array([[-1.036,  0.520, -1.516,  3.206,  1.306, -2.236],
       [-0.580,  0.544, -1.225,  1.502,  1.087, -1.964],
       [ 0.700,  0.542,  0.208, -4.088,  0.537, -1.228],
       [-1.277, -0.257, -0.900,  5.773,  0.118, -0.242]])
->
array([[-1.036, -0.580,  0.700, -1.277],
       [ 0.520,  0.544,  0.542, -0.257],
       [-1.516, -1.225,  0.208, -0.900],
       [ 3.206,  1.502, -4.088,  5.773],
       [ 1.306,  1.087,  0.537,  0.118],
       [-2.236, -1.964, -1.228, -0.242]])

array([[ 1.145,  5.574, -1.005, -1.888, -1.606, -5.199,  3.861, -1.945],
       [ 4.631,  2.722, -0.014, -1.207, -0.381, -0.325,  1.833, -0.675],
       [ 1.965,  2.594, -3.312, -4.005, -3.099,  1.973,  1.276, -0.362],
       [-0.567,  1.994,  3.399,  4.203,  2.034, -1.381, -0.141,  1.528],
       [ 2.700,  3.713, -2.495, -2.572, -2.135,  0.544,  3.241,  0.070],
       [ 3.414, -0.601, -0.145,  1.423,  0.706,  2.670,  0.720,  2.459],
       [-2.227,  3.984,  3.261,  4.434,  1.315, -6.593, -0.893,  0.752],
       [ 1.420,  0.480, -1.304, -0.160, -0.695,  2.121,  0.866,  1.645],
       [-1.190,  2.074,  0.089, -0.636, -0.391,  0.079,  2.957, -0.893],
       [-2.982, -0.429, -3.870, -1.285, -3.098, -3.065, -2.711,  0.931]])
->
array([[ 1.145,  4.631,  1.965, -0.567,  2.700,  3.414, -2.227,  1.420,
        -1.190, -2.982],
       [ 5.574,  2.722,  2.594,  1.994,  3.713, -0.601,  3.984,  0.480,
         2.074, -0.429],
       [-1.005, -0.014, -3.312,  3.399, -2.495, -0.145,  3.261, -1.304,
         0.089, -3.870],
       [-1.888, -1.207, -4.005,  4.203, -2.572,  1.423,  4.434, -0.160,
        -0.636, -1.285],
       [-1.606, -0.381, -3.099,  2.034, -2.135,  0.706,  1.315, -0.695,
        -0.391, -3.098],
       [-5.199, -0.325,  1.973, -1.381,  0.544,  2.670, -6.593,  2.121,
         0.079, -3.065],
       [ 3.861,  1.833,  1.276, -0.141,  3.241,  0.720, -0.893,  0.866,
         2.957, -2.711],
       [-1.945, -0.675, -0.362,  1.528,  0.070,  2.459,  0.752,  1.645,
        -0.893,  0.931]])

array([[-3.354, -3.264,  0.060, -2.929, -2.459,  0.795,  1.283, -5.807,
        -2.909, -0.819, -0.299,  1.944,  1.865,  0.165],
       [-3.426, -3.209, -0.193, -2.917, -2.403,  0.793,  1.327, -5.641,
        -3.019, -0.891, -0.336,  1.606,  1.974,  0.139],
       [-3.370, -3.172, -0.271, -2.864, -2.462,  0.695,  1.307, -5.579,
        -3.027, -0.858, -0.397,  1.510,  2.039,  0.233],
       [-3.391, -3.128, -0.341, -2.863, -2.443,  0.752,  1.300, -5.560,
        -3.019, -0.944, -0.446,  1.382,  2.062,  0.253],
       [-3.380, -3.300, -0.088, -2.964, -2.447,  0.782,  1.295, -5.729,
        -2.944, -0.819, -0.322,  1.801,  1.890,  0.173],
       [-3.321, -3.300,  0.139, -2.937, -2.465,  0.784,  1.351, -5.869,
        -2.906, -0.739, -0.286,  2.024,  1.837,  0.134]])
->
array([[-3.354, -3.426, -3.370, -3.391, -3.380, -3.321],
       [-3.264, -3.209, -3.172, -3.128, -3.300, -3.300],
       [ 0.060, -0.193, -0.271, -0.341, -0.088,  0.139],
       [-2.929, -2.917, -2.864, -2.863, -2.964, -2.937],
       [-2.459, -2.403, -2.462, -2.443, -2.447, -2.465],
       [ 0.795,  0.793,  0.695,  0.752,  0.782,  0.784],
       [ 1.283,  1.327,  1.307,  1.300,  1.295,  1.351],
       [-5.807, -5.641, -5.579, -5.560, -5.729, -5.869],
       [-2.909, -3.019, -3.027, -3.019, -2.944, -2.906],
       [-0.819, -0.891, -0.858, -0.944, -0.819, -0.739],
       [-0.299, -0.336, -0.397, -0.446, -0.322, -0.286],
       [ 1.944,  1.606,  1.510,  1.382,  1.801,  2.024],
       [ 1.865,  1.974,  2.039,  2.062,  1.890,  1.837],
       [ 0.165,  0.139,  0.233,  0.253,  0.173,  0.134]])

array([[-1.390, -1.082,  1.866,  5.258, -1.227,  0.515],
       [ 0.007,  1.108, -0.183,  2.642, -1.868, -0.143],
       [-0.658, -1.589,  1.399,  3.495, -0.713,  0.045],
       [ 1.311,  1.712,  3.840, -0.069, -3.241,  0.619],
       [-0.076, -1.134,  1.240, -1.448,  1.717, -0.355]])
->
array([[-1.390,  0.007, -0.658,  1.311, -0.076],
       [-1.082,  1.108, -1.589,  1.712, -1.134],
       [ 1.866, -0.183,  1.399,  3.840,  1.240],
       [ 5.258,  2.642,  3.495, -0.069, -1.448],
       [-1.227, -1.868, -0.713, -3.241,  1.717],
       [ 0.515, -0.143,  0.045,  0.619, -0.355]])

array([[ 1.436, -4.377,  2.345, -5.850,  0.174,  3.743],
       [ 3.800,  1.062,  3.055,  0.453, -3.196, -3.339],
       [ 2.792,  3.250, -3.730,  2.702, -0.848,  1.770],
       [ 6.975, -5.461,  4.367, -4.713,  1.026, -1.044]])
->
array([[ 1.436,  3.800,  2.792,  6.975],
       [-4.377,  1.062,  3.250, -5.461],
       [ 2.345,  3.055, -3.730,  4.367],
       [-5.850,  0.453,  2.702, -4.713],
       [ 0.174, -3.196, -0.848,  1.026],
       [ 3.743, -3.339,  1.770, -1.044]])

array([[ 2.576, -1.904,  2.673, -0.899,  4.721],
       [ 1.779, -0.432,  2.003, -2.533,  2.910],
       [-5.864,  3.343, -0.388, -2.334,  3.219],
       [ 0.194,  4.317,  0.843,  3.554, -0.577],
       [-1.465, -0.804,  2.445,  1.651,  2.320],
       [ 0.390, -0.077,  0.562,  0.381,  0.008],
       [ 0.717,  3.044,  0.953,  0.012, -1.881],
       [ 3.152,  1.748, -1.722, -0.282, -1.747],
       [-4.953,  2.555, -1.070, -2.858,  2.448],
       [-0.351,  4.722,  2.736, -0.467, -2.606]])
->
array([[ 2.576,  1.779, -5.864,  0.194, -1.465,  0.390,  0.717,  3.152,
        -4.953, -0.351],
       [-1.904, -0.432,  3.343,  4.317, -0.804, -0.077,  3.044,  1.748,
         2.555,  4.722],
       [ 2.673,  2.003, -0.388,  0.843,  2.445,  0.562,  0.953, -1.722,
        -1.070,  2.736],
       [-0.899, -2.533, -2.334,  3.554,  1.651,  0.381,  0.012, -0.282,
        -2.858, -0.467],
       [ 4.721,  2.910,  3.219, -0.577,  2.320,  0.008, -1.881, -1.747,
         2.448, -2.606]])
